146.125	-133.407	39.114	-21.664	-66.564	116.269	41.854	-75.392
The 3rd entry?
Answer: 39.114
The second entry from the right?
Answer: 41.854
The 2nd entry?
Answer: -133.407
The 1st entry from the right?
Answer: -75.392
The first entry from the left: 146.125

[[5 5 5 4 5 4 6 3 5 7 4]
 [4 5 7 4 7 4 3 5 5 4 3]
 [6 5 5 5 5 4 6 6 6 2 5]
 [4 4 3 6 5 4 5 3 4 4 4]
 [5 6 6 5 5 4 5 6 6 4 7]
 [4 5 3 7 5 6 5 2 5 4 4]
 [6 4 6 6 3 6 4 5 6 5 5]]
The entry directly above the centre entry: 4
Give the 3rd entry on the main diagonal.
A: 5
Give the fifth-last entry, reading row by row.
A: 4
Give the entry in the bottom-right corner.
A: 5
The top-right entry: 4
The top-left entry -> 5
The 2nd entry, reading row by row is 5
The bottom-left entry: 6
Give the entry directly below the centre entry.
A: 4
The smallest entry in the last column -> 3
Give the largest entry in the last column.
A: 7
The third entry on the diagonal from the top-right corner: 6
Give the fifth entry in reading order.
A: 5
Give the smallest entry in the first row.
A: 3
The 2nd entry from the end, reading row by row is 5
The entry just left of the centre entry -> 5

arr =
[[  9  20 -13 -10   6  20 -10 -14]
 [-10  15  -7 -17 -19  12  -8 -18]
 [  9  38 -29  24   4  35   5  31]
 [ -7  35 -14 -12   6  36  12 -12]
 [ -6   3 -23 -62  -9   4 -37 -63]
 [-16  46 -17  11 -11  43  24  22]
 [-44  22 -11 -10 -22  25  36  12]]
Counting starts at 1.
Read off the entry at row 3, column 1.
9
The entry in the bottom-left corner is -44
The entry directly below -62 -> 11
Read off the top-left entry.
9
Read off the entry just left of the largest entry.
-16
The entry in row 1 and column 2: 20
Read off the entry directly above the largest entry.
3
Read off the entry in row 2 and column 2.
15
The entry in row 2 and column 1: -10
Read off the top-right entry.
-14
Read off the entry directly above the smallest entry.
-12
Read off the entry in the bottom-right corner.
12
Read off the entry directly below -63.
22
Read off the entry just left of -22.
-10
Read off the entry just left of the smallest entry.
-37
Read off the entry just left of -19.
-17
The entry in row 1 and column 3 is -13
The entry just right of 25 -> 36
The entry at row 3, column 3: -29
The entry directly above -19: 6

[[  5   4  -6  23 -47   2  -8  15  20 -11  10  -1  17 -20  30 -46]
 [  5  -3  39  34  -5  30  10  -3 -24  41  10   5  26 -21  18 -20]
 [ -1 -14  25  -4 -47  10   5  -7  56  33  18 -13  -7  25  10   7]
 [ 17   1  15 -39   1  31  -5 -20  14 -24  -6 -19  26  30   9 -30]
 [  6   3  -4  12 -54  16 -23 -30   4  29 -35  17  50  18 -38 -29]
 [  4 -19  21 -35 -28  34  24   4  46  37  15  10 -10  13  -1  19]
 [ -3 -19   1   9 -58  13 -34   0  32  26 -20   2  26  -2   0 -13]
 [ -8  16 -11  23 -12   0  33  10  25  10 -10  55  11   7 -27 -40]
 [ 11  -5   7  -9 -35 -32  51 -18   6 -21  -7   0  11  -8 -38 -33]
 [ 17  16 -21 -21 -45  -3  30 -14 -13  21 -29  20 -36  17   2 -45]]
Indices start at 1.
The entry in row 2 and column 3? 39
The entry in the bottom-right corner -> -45
The entry just right of the smallest entry? 13
The entry just left of -27 -> 7
The entry in row 1 and column 3? -6
The entry in the bottom-left corner -> 17
The entry in row 3 and column 1 is -1
The entry in row 2 and column 1? 5
The entry directly above the largest entry? -24
The entry directly below the smallest entry? -12
The entry at row 1, column 1: 5
The entry directly below 50 is -10
The bottom entry of the column that holds the largest entry? -13
The entry just left of the largest entry? -7
The top entry of the column that holds the largest entry? 20
The entry in the top-right corner? -46
The entry in row 1 and column 2: 4
The maximum is 56
The entry directly above the smallest entry -> -28
The entry just left of -58? 9

Questions about the array below.
1) Read off the entry in the bottom-left corner.
2) Read off the bottom-right entry.
3) Read off the top entry of the column that holds the smallest entry.
4) Read off the bottom entry of the column that holds the largest entry.
5) Read off the smallest entry in the last column.
6) Read off the smallest entry in the first column.
7) Read off the top-right entry.
8) Read off the entry directly above the largest entry.
[[  1   3  24  -1  -7 -36   4   3   8  -8 -10  -3  -9   1 -20]
 [  3 -14  -4  16  -9   3   3 -12  16  15 -10   8 -11  -6  10]
 [  3  16  -5   2   9 -17  -6  -5   3 -22  17  13  -7  -5  20]
 [-13 -10  20  16   8   8  -8 -12  10  -2   3  10   5  -3 -23]
 [ -2  -4 -30  22  -2  24 -16 -26  -9  32 -56   2   7  34  17]
 [  4   5   2 -27  -8 -10   2 -13  -4   8  24 -17   4 -12  31]
 [ -6  31 -11  -9  -1  26  -1  -3 -11 -10 -18  20  17  24  22]]
1) -6
2) 22
3) -10
4) 24
5) -23
6) -13
7) -20
8) -3

[ 128.927 -158.697   27.886 -228.018 -116.962  -48.174 -119.144  113.902
  130.444   37.077  -67.313   38.552 -143.281   -2.676]
The entry just left of 113.902 -> -119.144
The entry just right of 130.444 -> 37.077
Find the entry just left of -228.018.
27.886
Find the entry just left of 37.077.
130.444
